x =
array([[119, 139, 135, 142, 119, 104, 138, 136, 120, 126],
       [121, 115, 137, 128, 129, 134, 126, 118, 122, 127]])
Indices start at 1.
The entry in row 1 and column 1?
Answer: 119
The top-right entry?
Answer: 126
The top entry of the column that holds the smallest entry?
Answer: 104
The entry just left of 135?
Answer: 139
The entry in the bottom-left corner?
Answer: 121
The entry just left of 129?
Answer: 128
The entry just right of 118?
Answer: 122
The largest entry?
Answer: 142
The entry in the bottom-right corner?
Answer: 127
The entry in row 1 and column 3?
Answer: 135

Read these off the table that follows. Indices start at 1.
1) Give the entry at row 3, column 1.
2) Give the entry at row 2, column 1.
3) Give the entry in the top-right corner.
4) Give the entry in row 1 and column 2.
5) Give the entry in row 1 and column 1.
6) Give the maximum.
7) Give the entry at row 1, column 3.
8) Give the entry in the bottom-left corner.
[[143 130 143 140 134 145 134 135 132 145 131 129]
 [128 129 133 134 132 137 134 130 135 138 134 134]
 [133 131 140 144 133 134 138 136 138 138 133 131]
 [141 131 145 143 135 139 134 138 137 145 134 131]
 [141 130 143 149 139 139 135 147 136 141 136 133]
 [133 129 136 134 132 138 135 135 138 142 134 135]]
1) 133
2) 128
3) 129
4) 130
5) 143
6) 149
7) 143
8) 133

[[145 124 133 136 148 133 135 125 128 129 125 136 129 132]
 [121 129 130 129 121 135 128 124 130 123 129 135 132 124]
 [129 126 132 126 123 120 126 134 125 130 112 110 119 135]
 [121 121 138 130 121 141 126 117 126 113 111 131 126 123]
 [144 120 125 125 146 115 126 130 120 132 122 116 116 134]
 [122 123 121 121 128 126 121 122 123 121 134 131 125 120]
 [129 123 122 123 134 123 123 125 123 125 131 127 123 124]
 [129 136 132 133 123 131 134 134 135 135 131 130 135 133]
 [122 135 113 117 118 106 122 142 126 141 141 110 123 130]
 [120 127 131 128 120 135 126 123 128 120 124 132 129 123]
 [108 127 122 118 109 126 118 124 124 119 130 125 125 118]
 [121 128 119 123 129 130 124 122 127 125 145 140 132 118]]
Indices start at 1.
Give the entry at row 2, column 3.
Answer: 130
The entry in row 1 and column 2 -> 124
Give the entry in row 1 and column 3.
Answer: 133
Give the entry at row 2, column 2.
Answer: 129
Give the entry just right of the largest entry.
Answer: 133
The entry in row 3 and column 3: 132
Give the entry at row 2, column 1.
Answer: 121
The top-left entry: 145
The entry in the bottom-right corner -> 118
Give the entry at row 3, column 1.
Answer: 129
The minimum -> 106
Give the entry just left of the largest entry.
Answer: 136
Give the entry directly below the largest entry.
Answer: 121
The entry directly above the smallest entry: 131
Give the bottom-left entry.
Answer: 121
The top-right entry: 132
The maximum is 148
Give the entry at row 3, column 2.
Answer: 126

Read these off the matrix that follows.
1) Which number is the largest entry?
2) Which number is the smallest entry?
3) Which number is the entry just left of the smallest entry?
4) Which number is the entry just right of 101?
((123, 132, 157, 108, 134, 124, 133, 133, 146, 119, 138), (134, 125, 117, 135, 124, 122, 127, 124, 119, 132, 127), (144, 131, 101, 128, 127, 116, 133, 126, 126, 136, 139), (133, 131, 108, 130, 132, 130, 129, 128, 127, 132, 128), (132, 129, 113, 133, 127, 128, 128, 127, 124, 132, 128), (119, 138, 109, 126, 145, 151, 128, 133, 136, 128, 117))
1) 157
2) 101
3) 131
4) 128

Questions about the array below. Counting starts at 1.
1) The entry in row 1 and column 2?
2) The entry in row 1 and column 1?
3) The entry in the top-right corner?
4) The entry just right of the centre entry?
5) The entry in row 1 and column 3?
[[135 134 132 133 134 132 133 138 133 131 136]
 [133 130 135 129 129 133 137 154 140 136 138]
 [130 135 136 134 133 133 133 130 132 133 130]
 [133 135 132 137 137 132 132 132 132 132 134]
 [133 131 135 131 134 134 133 133 134 134 132]
 [131 131 140 133 129 135 138 134 135 138 131]
 [132 138 133 135 140 133 132 130 132 132 131]
 [132 135 132 135 131 132 131 133 134 131 133]
 [133 137 130 133 144 132 133 131 131 134 136]
 [132 131 146 130 129 134 135 145 140 133 131]
 [138 129 144 131 129 136 140 155 140 136 132]]
1) 134
2) 135
3) 136
4) 138
5) 132

Questions about the matrix below.
1) Read off the entry directly below the largest entry.
2) Read off the bottom-left entry.
3) Read off the top-left entry.
4) Read off the 3rd entry in reading order.
5) Read off the bottom-right entry.
6) Read off the largest entry in the first row.
7) Read off the 4th entry in reading order.
8) Read off the second entry on the diagonal from the top-right corner.
[[115 141 113 119 104 137 121 121 132 132]
 [131 124 121 123 127 124 129 130 128 123]
 [132 124 129 130 124 131 126 127 129 130]
 [126 127 126 129 130 127 126 125 130 129]
 [131 132 131 128 127 127 129 126 134 126]
 [128 128 128 128 128 128 128 128 128 128]
 [133 125 130 129 123 132 127 129 127 129]
 [131 128 124 123 127 123 130 128 131 123]
 [135 122 131 133 121 133 125 125 132 130]
 [115 142 113 119 104 137 122 121 132 132]
 [126 127 126 129 130 127 126 125 130 129]
 [127 128 128 128 128 128 128 128 128 128]
 [129 132 128 124 130 123 126 126 123 134]
 [130 130 130 127 126 129 130 131 125 128]
 [127 127 127 129 129 128 127 127 129 129]
 [126 133 128 124 132 123 124 130 126 131]]
1) 127
2) 126
3) 115
4) 113
5) 131
6) 141
7) 119
8) 128

Read these off the row that follows.
1) Give the entry just right of the smallest entry.
2) Give the minimum.
[156 125 148 142 114 145 149 119]
1) 145
2) 114

Read these off the grid that follows.
1) What is the fourth entry, reading row by row?
2) What is the entry directly below the largest entry?
3) What is the 5th entry from the end, reading row by row?
4) What is the bottom-left entry?
5) What is the bottom entry of the column that holds the smallest entry?
6) What is the top-right entry?
7) What is the third-last entry, reading row by row?
8) What is the entry just right of the largest entry?
[[106 137 128 105 135 111 122 118 105 121 109 133 128 139 102]
 [134 125 128 133 135 129 125 139 132 135 132 137 136 135 127]
 [118 134 128 116 139 117 147 146 115 116 117 134 132 138 128]
 [119 114 128 118 124 129 126 139 116 116 117 147 123 125 129]
 [139 128 128 139 129 133 113 120 140 144 139 125 134 129 122]
 [118 113 128 118 112 133 103 111 118 124 119 139 115 116 118]
 [133 149 128 132 150 115 138 134 133 141 134 118 146 149 117]
 [114 131 129 117 111 128 141 112 119 108 118 112 108 111 139]
 [135 133 128 135 134 128 143 140 135 128 133 123 133 132 138]
 [132 125 129 134 113 137 127 113 136 126 133 115 116 112 140]]
1) 105
2) 111
3) 133
4) 132
5) 140
6) 102
7) 116
8) 115

Read these off the table that follows.
1) Read off the bottom-left entry.
2) Read off the maximum.
3) Read off the entry just left of the smallest entry.
4) Read off the bottom-right entry.
5) Read off the entry just right of the smallest entry.
6) Read off the third entry in reading order.
7) Read off the first entry on the diagonal from the top-right corner.
8) Read off the top-left entry.
[[124 137 115 127 131 106 126 136 148 110 116 118 137 144]
 [111 143 123 133 147 100 123 141 149 106 116 116 137 136]
 [132 122 132 125 133 128 125 127 122 125 126 125 134 128]
 [124 127 136 131 133 134 128 126 121 133 132 131 124 119]
 [135 118 139 128 116 155 133 117 107 151 142 142 116 113]
 [110 145 124 135 139 109 127 138 148 116 122 122 128 131]
 [111 144 123 135 138 110 127 137 147 117 123 123 127 131]]
1) 111
2) 155
3) 147
4) 131
5) 123
6) 115
7) 144
8) 124
